Here is a tiny trained network, its code and every weight. The questions are about switching its units off for an input and a class, where a switched-off unit gives its printed mean instead of its output.

import numpy as np


def w(rows, s, z=0):
    codes = np.array(rows[::2]) - 128.0
    scale = np.full(codes.shape[1], s)
    scale[-1] = z or s
    return codes * scale


def f(y):
    return y / 2 * (1 + np.tanh(0.7978845608 * (y + 0.044715 * y**3)))


def log_softmax(a):
    a = a - a.max(-1, keepdims=True)
    return a - np.log(np.exp(a).sum(-1, keepdims=True))


def net(x, mask):
    res = np.array(x, float).reshape(1, 5) / 4 @ E
    y = f(res @ A[0][:, :-1].T + A[0][:, -1])
    res = res + np.where(mask, y, B[0][:, -1]) @ B[0][:, :-1]
    return log_softmax(res[-1] @ U[:, :-1].T + U[:, -1])


A, B = {}, {}
E = w([
[189,168,97,166,85],'x0',
[179,219,104,161,254],'x1',
[108,115,79,246,138],'x2',
[48,157,48,72,107],'x3',
[93,220,178,172,62],'x4',
],0.0093)
A[0] = w([
[143,152,33,166,149,198],'n1',
[168,119,142,173,66,250],'n2',
[153,208,159,104,157,181],'n3',
[143,128,82,117,200,229],'n4',
[183,138,176,185,137,125],'n5',
[116,66,214,198,124,235],'n6',
[154,183,63,146,209,229],'n7',
[73,129,126,26,154,244],'n8',
[210,167,73,162,183,193],'n9',
[153,45,190,81,154,213],'n10',
[76,162,112,213,150,178],'n11',
[127,212,204,149,164,240],'n12',
[119,32,104,72,134,253],'n13',
[48,142,108,166,46,223],'n14',
[213,51,171,96,147,238],'n15',
[162,127,207,194,138,202],'n16',
[130,143,73,108,72,178],'n17',
[139,164,71,201,213,223],'n18',
[171,140,187,171,137,163],'n19',
[80,127,151,29,130,244],'n20',
[110,143,34,127,171,165],'n21',
[247,112,170,161,164,169],'n22',
[130,83,115,195,147,209],'n23',
[198,179,153,165,77,186],'n24',
[136,124,108,114,26,194],'n25',
[165,144,195,59,142,194],'n26',
[97,130,105,59,172,226],'n27',
],0.011,0.0042)
B[0] = w([
[117,85,48,201,161,208],'n1',
[61,147,200,209,102,192],'n2',
[153,201,56,91,133,195],'n3',
[177,95,66,134,200,210],'n4',
[133,176,165,153,155,183],'n5',
[45,113,218,93,172,200],'n6',
[177,128,31,163,180,247],'n7',
[195,121,72,61,61,213],'n8',
[191,148,99,205,223,234],'n9',
[143,95,201,71,134,204],'n10',
[88,108,85,108,169,205],'n11',
[87,232,69,67,169,221],'n12',
[160,2,181,101,100,211],'n13',
[22,94,41,143,52,214],'n14',
[142,98,210,100,128,211],'n15',
[80,185,207,138,185,201],'n16',
[129,80,83,127,97,164],'n17',
[147,115,58,177,242,253],'n18',
[111,199,173,144,167,181],'n19',
[171,109,79,22,24,209],'n20',
[138,44,52,102,151,197],'n21',
[152,162,219,158,199,215],'n22',
[96,117,130,128,169,183],'n23',
[115,194,150,218,112,199],'n24',
[98,73,99,188,3,188],'n25',
[187,184,167,81,59,193],'n26',
[171,91,91,76,131,195],'n27',
],0.0079,0.012)
U = w([
[176,218,60,53,77,139],'0',
[143,95,191,100,154,163],'1',
[180,214,108,163,169,61],'2',
[59,102,78,178,30,159],'3',
[191,58,51,168,181,156],'4',
[254,67,121,52,71,109],'5',
[36,147,109,136,137,177],'6',
[151,194,189,179,107,6],'7',
],0.01,0.0019)

Each question gives the input, the list of numbers given to net, and the class t.
The units are the neurons (one row each of A and B). Each row of codes is followed by its name. A weight is (code - 128) times the scale printed after its matrix; where a second scale follows, it is the last column's (A, B and U).
mask holds one flag per neuron, in row order. A switched-off neuron (its flag False) gives its mean, the last column of its row in B, instead of its output. The means were averaged over made-up inputs and are rounded, as every weight is.
A unit's drop is (log p(t) with every unit on - log p(t) with that unit switched off) / (log p(t) with every unit on - log p(t) with every unit switched off).
The circuit of an input: a set's keep is (log p(t) with only the set's units on - log p(t) with every unit switched off) / (log p(t) with every unit on - log p(t) with every unit switched off). Starting from the 12 units with the biggest drops (on a tie, the unit counted first), units are removed one at a time, each time the one whose removal leaves the highest keep (on an exact tie, the one counted first), for as long as the keep stays at least 0.8.
circuit, biggest first: the units of the circuit, biggest drop first
most important unit: the unit with the biggest drop
k most important neurons: the k neurons with the biggest drops, biggest first
drop of u: that unit's drop, to one decimal
input [2,5,-3,4,5], class 0: circuit, biggest first -> n22; n3
input [0,-2,1,-1,7], class 3: circuit, biggest first -> n14
input [1,-1,-8,-4,8], class 7: circuit, biggest first -> n24; n7
input [2,3,0,7,7], class 3: circuit, biggest first -> n14; n22
input [4,-3,-5,-4,-2], class 1: circuit, biggest first -> n8; n7; n15
input [2,8,-6,4,4], class 0: 2 most important neurons -> n3; n12
input [-2,2,-1,0,8], class 6: circuit, biggest first -> n8; n9
input [4,7,-5,6,5], class 0: 3 most important neurons -> n3; n12; n22
input [-7,-3,3,-7,7], class 6: 2 most important neurons -> n6; n14
input [4,0,-5,-4,-5], class 5: 2 most important neurons -> n26; n6
input [-5,1,-3,-8,6], class 7: drop of n19 -> 0.0
input [7,-5,8,-3,-2], class 3: drop of n25 -> 0.1
input [3,-6,0,4,-3], class 3: drop of n14 -> 0.3
input [2,7,-4,-5,-6], class 2: most important unit -> n22
